Here is a tiny trained network, its code and every weight. The questions are about switching its units off for an input and a class, where a switched-off unit gives its printed mean instead of its output.

import numpy as np


def w(rows, s, z=0):
    codes = np.array(rows[::2]) - 128.0
    scale = np.full(codes.shape[1], s)
    scale[-1] = z or s
    return codes * scale


def f(y):
    return np.maximum(y, 0)


def log_softmax(a):
    a = a - a.max(-1, keepdims=True)
    return a - np.log(np.exp(a).sum(-1, keepdims=True))


def net(x, mask):
    res = np.array(x, float).reshape(1, 5) / 4 @ E
    y = f(res @ A[0][:, :-1].T + A[0][:, -1])
    res = res + np.where(mask, y, B[0][:, -1]) @ B[0][:, :-1]
    return log_softmax(res[-1] @ U[:, :-1].T + U[:, -1])


A, B = {}, {}
E = w([
[125,123,132,145,133,154,125,107,118,133,117],'x0',
[55,120,4,33,117,134,100,78,113,174,95],'x1',
[68,164,123,140,118,158,217,174,65,143,169],'x2',
[108,94,159,121,136,128,118,106,104,122,132],'x3',
[146,92,174,92,61,188,87,223,127,178,176],'x4',
],0.011)
A[0] = w([
[143,108,141,173,100,165,135,209,95,114,211,112],'n0',
[144,134,200,185,84,182,160,242,32,171,190,103],'n1',
[88,119,210,161,75,190,182,230,109,204,183,108],'n2',
[69,121,54,65,97,162,105,133,106,159,121,45],'n3',
[92,84,25,90,83,97,86,110,114,134,30,141],'n4',
[169,121,174,218,166,100,152,116,197,65,187,125],'n5',
[215,124,182,168,209,126,66,145,175,60,142,149],'n6',
[76,126,61,37,117,174,139,114,104,225,163,208],'n7',
[190,56,138,68,45,196,11,194,132,254,156,132],'n8',
[26,201,99,138,138,123,234,141,31,126,193,153],'n9',
[128,112,75,27,153,194,151,142,87,172,137,3],'n10',
],0.0061,0.0073)
B[0] = w([
[61,124,103,73,152,98,60,97,147,158,171,191],'n0',
[63,124,98,79,176,132,45,103,210,136,151,229],'n1',
[16,143,106,111,227,130,59,120,186,175,163,224],'n2',
[143,173,187,153,34,148,192,150,32,35,181,181],'n3',
[89,123,84,100,208,124,90,92,213,162,94,221],'n4',
[169,175,151,170,71,95,196,136,59,132,105,219],'n5',
[197,96,139,137,92,116,176,146,70,104,124,226],'n6',
[235,77,79,64,174,54,164,129,126,196,26,254],'n7',
[232,151,185,213,16,142,243,130,43,58,129,241],'n8',
[184,153,199,203,41,176,179,170,6,67,102,246],'n9',
[85,203,174,178,79,238,112,211,159,2,221,159],'n10',
],0.0069,0.01)
U = w([
[177,107,123,141,93,75,157,120,91,145,57,2],'0',
[128,153,173,164,65,177,139,190,102,65,172,179],'1',
[25,116,45,65,191,100,10,94,255,244,126,247],'2',
],0.0088,0.00065)

Each question gives the input, the list of numbers given to net, and the class t.
The units are the neurons (one row each of A and B). Each row of codes is followed by its name. A weight is (code - 128) times the scale printed after its matrix; where a second scale follows, it is the last column's (A, B and U).
mask holds one flag per neuron, in row order. A switched-off neuron (its flag False) gives its mean, the last column of its row in B, instead of its output. The means were averaged over made-up inputs and are rounded, as every weight is.
A unit's drop is (log p(t) with every unit on - log p(t) with that unit switched off) / (log p(t) with every unit on - log p(t) with every unit switched off).
The circuit of an input: a set's keep is (log p(t) with only the set's units on - log p(t) with every unit switched off) / (log p(t) with every unit on - log p(t) with every unit switched off). Starting from all 11 units, units are removed one at a time, each time the one whose removal leaves the highest keep (on an exact tie, the one counted first), for as long as the keep stays at least 0.8.
circuit, biggest first: the units of the circuit, biggest drop first
k most important neurons: the k neurons with the biggest drops, biggest first
drop of u: that unit's drop, to one decimal
input [8,7,-5,-6,4], class 0: circuit, biggest first -> (n8)
input [-6,-6,4,8,1], class 2: circuit, biggest first -> (n1 n2)
input [-8,7,-5,7,7], class 0: 4 most important neurons -> (n7 n8 n4 n9)
input [2,-3,5,1,5], class 2: circuit, biggest first -> (n2 n1)
input [7,7,-2,-3,-3], class 2: 2 most important neurons -> (n4 n8)
input [4,5,0,4,-6], class 2: 2 most important neurons -> (n8 n4)
input [4,-3,5,5,-8], class 1: 2 most important neurons -> (n7 n9)
input [-1,-1,3,-3,-5], class 1: 3 most important neurons -> (n7 n9 n4)
input [4,2,-5,6,0], class 2: 2 most important neurons -> (n9 n5)
input [-7,-4,2,1,8], class 2: 2 most important neurons -> (n2 n1)
input [5,-5,8,-1,2], class 2: drop of n2 -> 0.3
input [-8,-4,5,-1,1], class 2: drop of n10 -> 0.0
input [3,-4,4,-2,4], class 2: drop of n1 -> 0.2
input [-3,-7,3,-6,6], class 2: drop of n2 -> 0.3
